Below are the code and all the weights of a small trained network. Each question names an input and a class and asks about switching units off, where a switched-off unit gives its printed mean instead of its output.

import numpy as np


def w(rows, s, z=0):
    codes = np.array(rows[::2]) - 128.0
    scale = np.full(codes.shape[1], s)
    scale[-1] = z or s
    return codes * scale


def f(y):
    return np.maximum(y, 0)


def log_softmax(a):
    a = a - a.max(-1, keepdims=True)
    return a - np.log(np.exp(a).sum(-1, keepdims=True))


def net(x, mask):
    res = np.array(x, float).reshape(1, 6) / 4 @ E
    y = f(res @ A[0][:, :-1].T + A[0][:, -1])
    res = res + np.where(mask, y, B[0][:, -1]) @ B[0][:, :-1]
    return log_softmax(res[-1] @ U[:, :-1].T + U[:, -1])


A, B = {}, {}
E = w([
[169,191,90,110,91,150,255],'x0',
[201,168,74,119,223,90,77],'x1',
[121,174,197,191,199,212,182],'x2',
[163,182,213,13,104,209,89],'x3',
[241,152,202,170,21,65,140],'x4',
[174,96,25,156,78,210,69],'x5',
],0.0088)
A[0] = w([
[171,109,245,122,116,114,137,159],'N1',
[77,114,161,149,173,144,170,111],'N2',
[171,192,179,76,136,148,179,182],'N3',
[130,152,223,81,108,96,66,145],'N4',
[115,121,90,100,142,141,64,154],'N5',
[149,95,114,194,145,124,160,95],'N6',
[173,123,212,113,159,151,175,140],'N7',
[145,119,123,192,186,65,64,154],'N8',
[175,75,105,144,181,74,92,145],'N9',
[120,120,115,86,153,244,100,77],'N10',
[142,57,90,152,105,9,131,254],'N11',
[126,105,115,85,143,101,144,76],'N12',
[141,67,61,31,108,145,60,187],'N13',
[108,102,135,198,230,124,157,188],'N14',
[112,99,111,109,123,120,120,73],'N15',
[141,148,221,94,122,168,85,158],'N16',
[120,199,97,135,108,144,233,162],'N17',
[165,94,94,151,27,103,148,93],'N18',
],0.011,0.0056)
B[0] = w([
[115,154,181,215,98,110,157,217],'N1',
[33,64,92,147,146,146,199,184],'N2',
[196,225,129,144,190,102,225,219],'N3',
[129,140,243,178,171,61,152,219],'N4',
[108,127,152,89,170,163,32,183],'N5',
[125,134,56,138,96,130,126,167],'N6',
[135,150,119,150,151,83,195,197],'N7',
[114,161,95,196,151,62,62,209],'N8',
[154,184,113,160,143,83,33,194],'N9',
[133,134,147,89,199,204,106,191],'N10',
[133,97,99,103,38,66,76,252],'N11',
[125,151,117,102,116,114,148,145],'N12',
[178,122,199,43,153,156,53,224],'N13',
[16,70,11,208,186,116,121,222],'N14',
[103,141,102,49,110,131,136,144],'N15',
[141,91,202,153,163,154,160,212],'N16',
[195,85,41,79,140,146,208,207],'N17',
[174,51,161,107,2,175,157,191],'N18',
],0.008,0.014)
U = w([
[84,131,147,96,103,159,88,2],'0',
[171,138,152,101,172,228,74,129],'1',
[199,181,104,112,133,132,183,168],'2',
[179,94,137,149,9,143,137,255],'3',
[148,167,216,169,133,113,172,91],'4',
[155,125,152,83,109,70,72,82],'5',
[130,134,76,183,135,91,83,35],'6',
[63,101,111,139,149,149,170,216],'7',
],0.014,0.0017)

Each question gives the input, the list of numbers given to net, and the class t.
The units are the neurons (one row each of A and B). Each row of codes is followed by its name. A weight is (code - 128) times the scale printed after its matrix; where a second scale follows, it is the last column's (A, B and U).
mask holds one flag per neuron, in row order. A switched-off neuron (its flag False) gives its mean, the last column of its row in B, instead of its output. The means were averaged over made-up inputs and are rounded, as every weight is.
A unit's drop is (log p(t) with every unit on - log p(t) with that unit switched off) / (log p(t) with every unit on - log p(t) with every unit switched off).
The circuit of an input: a set's keep is (log p(t) with only the set's units on - log p(t) with every unit switched off) / (log p(t) with every unit on - log p(t) with every unit switched off). Starting from the 12 units with the biggest drops (on a tie, the unit counted first), units are removed one at a time, each time the one whose removal leaves the highest keep (on an exact tie, the one counted first), for as long as the keep stays at least 0.8.
units of the circuit, in order: the units of the circuit, biggest drop first
k most important neurons: the k neurons with the biggest drops, biggest first
drop of u: that unit's drop, to one decimal
input [1,-4,-5,0,6,-4], class 3: units of the circuit, in order : (N18)
input [1,6,-5,-5,-1,3], class 5: units of the circuit, in order : (N13; N11)
input [-3,-3,-2,-4,7,-6], class 3: units of the circuit, in order : (N11; N18)
input [2,2,4,8,-4,-1], class 4: units of the circuit, in order : (N16; N7)
input [8,2,-7,6,1,5], class 1: 2 most important neurons : (N13; N11)
input [-8,-7,-2,-8,-8,-4], class 6: 2 most important neurons : (N8; N11)
input [-7,-5,8,-5,4,-3], class 7: 2 most important neurons : (N2; N14)
input [6,-7,-6,8,-3,-2], class 4: 4 most important neurons : (N4; N16; N11; N6)
input [-6,4,7,1,-6,2], class 7: 2 most important neurons : (N14; N2)
input [8,0,-2,1,6,-3], class 2: 2 most important neurons : (N3; N17)
input [-5,2,-2,-3,5,2], class 5: 2 most important neurons : (N14; N11)
input [-5,-6,-5,-3,7,-7], class 3: 2 most important neurons : (N11; N18)
input [-1,8,-4,-3,4,2], class 5: 3 most important neurons : (N14; N11; N13)
input [1,-3,7,5,-7,0], class 7: units of the circuit, in order : (N2)
input [7,-3,-3,2,-1,-7], class 2: drop of N17 : 0.6
input [-7,-4,1,-1,-6,7], class 1: drop of N13 : 0.0
input [0,1,8,4,-6,0], class 7: drop of N13 : 0.1
